Below is a small trained network, with its code and all its weights. Each question gives an input and a target symbol and asks what happens when units are switched off, that is, made to give their printed mean instead of their output.

import numpy as np


def w(rows, s, z=0):
    codes = np.array(rows[::2]) - 128.0
    scale = np.full(codes.shape[1], s)
    scale[-1] = z or s
    return codes * scale


def norm(h):
    return h / np.sqrt((h * h).mean(-1, keepdims=True) + 1e-5)


def softmax(a):
    e = np.exp(a - a.max(-1, keepdims=True))
    return e / e.sum(-1, keepdims=True)


def log_softmax(a):
    a = a - a.max(-1, keepdims=True)
    return a - np.log(np.exp(a).sum(-1, keepdims=True))


def net(x, mask):
    ids = ['Θαεζημξτψ'.index(c) for c in x.split()]
    T = len(ids)
    res = E[ids] + P[:T]
    u = 0
    for l in range(2):
        r = norm(res)
        for j in range(3):
            rows = slice(2 * j, 2 * j + 2)
            q, k, v = (r @ M[l][rows].T for M in (Q, K, V))
            z = softmax(np.where(np.tri(T) > 0, q @ k.T / 2**0.5, -1e9)) @ v
            o = O[l][rows]
            res = res + np.where(mask[u + j], z, o[:, -1]) @ o[:, :-1]
        u += 3
    return log_softmax(norm(res)[-1] @ U[:, :-1].T + U[:, -1])


Q, K, V, O = {}, {}, {}, {}
E = w([
[117,119,70,96,124,175,92,56],'Θ',
[51,208,142,181,96,174,84,163],'α',
[70,139,155,124,140,121,160,124],'ε',
[3,217,43,132,79,74,117,139],'ζ',
[112,87,84,91,83,141,212,120],'η',
[98,165,134,150,62,143,150,95],'μ',
[196,195,78,90,149,153,173,146],'ξ',
[171,117,92,190,146,85,148,70],'τ',
[125,114,123,181,104,171,134,186],'ψ',
],0.0036)
P = w([
[22,221,6,133,109,51,84,146],'0',
[55,194,36,135,101,72,89,143],'1',
[56,183,51,157,114,101,114,135],'2',
[63,179,82,158,125,121,124,123],'3',
[78,168,91,159,128,139,131,120],'4',
[94,153,104,160,134,153,135,123],'5',
[104,140,122,157,138,171,135,116],'6',
[122,130,148,156,141,174,142,123],'7',
[133,113,160,164,149,192,135,121],'8',
[152,102,173,159,148,210,144,103],'9',
[159,93,181,158,154,218,141,119],'10',
],0.0022)
Q[0] = w([
[158,53,204,126,101,25,52,156],'L0H0',
[228,70,114,42,200,2,73,205],'L0H0',
[213,133,76,42,196,82,143,86],'L0H1',
[247,99,149,55,218,34,104,178],'L0H1',
[96,155,192,184,37,198,168,140],'L0H2',
[76,231,62,183,102,206,179,118],'L0H2',
],0.0053)
K[0] = w([
[65,218,5,18,145,62,130,117],'L0H0',
[18,213,91,116,88,33,68,143],'L0H0',
[53,182,183,218,41,99,116,220],'L0H1',
[2,184,116,136,32,23,84,171],'L0H1',
[237,41,89,113,164,136,145,14],'L0H2',
[155,47,185,204,116,156,197,24],'L0H2',
],0.0041)
V[0] = w([
[108,53,157,165,46,157,204,92],'L0H0',
[175,69,105,208,180,86,131,210],'L0H0',
[166,190,180,175,115,84,225,189],'L0H1',
[209,176,100,77,197,178,146,139],'L0H1',
[174,71,106,143,188,99,105,94],'L0H2',
[116,180,95,217,112,154,203,2],'L0H2',
],0.003)
O[0] = w([
[99,89,97,138,78,71,72,187,146],'L0H0',
[117,93,65,254,166,123,194,112,103],'L0H0',
[153,174,148,164,118,73,202,193,140],'L0H1',
[183,170,101,74,167,161,166,131,138],'L0H1',
[106,93,97,171,174,105,151,73,88],'L0H2',
[216,114,112,101,135,84,74,158,254],'L0H2',
],0.0038,0.0056)
Q[1] = w([
[151,105,78,98,169,147,107,142],'L1H0',
[106,147,169,132,218,106,156,2],'L1H0',
[193,130,48,185,169,94,76,184],'L1H1',
[246,118,30,117,73,154,78,215],'L1H1',
[190,147,132,122,132,135,96,158],'L1H2',
[191,170,112,53,118,179,86,162],'L1H2',
],0.0076)
K[1] = w([
[175,110,169,185,161,205,137,174],'L1H0',
[23,238,164,167,141,74,60,94],'L1H0',
[180,38,135,173,121,177,138,159],'L1H1',
[254,83,194,156,143,146,118,146],'L1H1',
[206,138,103,113,103,140,115,119],'L1H2',
[213,158,122,88,136,184,111,153],'L1H2',
],0.0063)
V[1] = w([
[166,151,183,201,187,180,85,161],'L1H0',
[101,103,145,79,84,153,189,143],'L1H0',
[177,167,157,151,131,61,113,2],'L1H1',
[129,160,121,140,161,79,37,183],'L1H1',
[152,108,151,201,136,174,165,137],'L1H2',
[97,187,85,164,48,124,162,48],'L1H2',
],0.0035)
O[1] = w([
[143,181,133,141,112,68,97,32,90],'L1H0',
[93,98,116,158,147,134,106,183,87],'L1H0',
[116,121,131,150,217,70,56,225,131],'L1H1',
[130,113,160,166,201,128,189,80,255],'L1H1',
[101,155,119,118,104,119,87,187,23],'L1H2',
[253,19,190,143,139,117,94,130,192],'L1H2',
],0.0041,0.0028)
U = w([
[109,72,87,67,164,206,32,10,26],'Θ',
[76,221,214,219,150,208,60,135,8],'α',
[55,104,254,83,193,108,212,100,135],'ε',
[29,169,59,100,99,56,112,128,180],'ζ',
[91,11,74,100,111,197,167,250,72],'η',
[175,102,210,63,17,79,28,185,200],'μ',
[202,250,93,45,160,173,219,160,147],'ξ',
[178,78,103,231,233,27,91,146,166],'τ',
[135,99,76,243,62,176,213,44,152],'ψ',
],0.0043,0.0013)

Each question gives the input, a string of symbols that net reads in full, and the target symbol t.
The units are the heads (2 rows each of Q, K, V and O). Each row of codes is followed by its name. A weight is (code - 128) times the scale printed after its matrix; where a second scale follows, it is the last column's (O and U).
mask holds one flag per head, layer by layer. A switched-off head (its flag False) gives its mean, the last column of its rows in O, instead of its output. The means were averaged over made-up inputs and are rounded, as every weight is.
A unit's drop is (log p(t) with every unit on - log p(t) with that unit switched off) / (log p(t) with every unit on - log p(t) with every unit switched off).
The circuit of an input: a set's keep is (log p(t) with only the set's units on - log p(t) with every unit switched off) / (log p(t) with every unit on - log p(t) with every unit switched off). Starting from all 6 units, units are removed one at a time, each time the one whose removal leaves the highest keep (on an exact tie, the one counted first), for as long as the keep stays at least 0.8.
circuit, biggest first: the units of the circuit, biggest drop first
most important unit: the unit with the biggest drop
which heads matter: for each layer, one digit per head in row order, 1 if its drop is at least 0.15 and else 0, layers parted by /
drop of u: that unit's drop, to one decimal
input μ μ ξ ξ ζ τ ψ μ Θ μ, target Θ: most important unit	L0H1
input ξ μ Θ τ ε ζ α ψ α, target ψ: circuit, biggest first	(L1H1; L0H0)
input ψ ψ ζ μ ξ ζ, target ξ: which heads matter	010 / 000
input ζ μ μ α μ μ μ, target μ: which heads matter	100 / 000
input μ ξ μ, target ξ: which heads matter	010 / 000
input τ ξ α τ μ ζ μ μ Θ τ μ, target τ: circuit, biggest first	(L1H1; L0H2)
input ψ μ μ τ ζ μ ξ μ ψ τ α, target τ: which heads matter	101 / 000
input η Θ μ μ τ τ ξ μ τ ξ ζ, target τ: which heads matter	101 / 010
input μ μ ζ α ξ ξ ξ ξ ξ ψ, target ξ: which heads matter	010 / 001
input ζ τ μ τ Θ η α η ζ, target η: which heads matter	000 / 100
input ξ ψ ζ η ξ μ μ ξ ψ ξ μ, target ξ: which heads matter	010 / 001
input Θ ζ ξ Θ μ μ ξ μ ε, target ξ: circuit, biggest first	(L0H1; L1H2)
input μ ψ τ μ Θ μ, target Θ: drop of L0H1	0.8
input ε μ ζ ζ μ μ ψ ζ, target ψ: drop of L1H1	0.6
input μ τ ξ η η ψ ε ξ ζ, target ξ: drop of L1H0	0.0
input τ η ξ τ μ μ, target τ: circuit, biggest first	(L1H1)
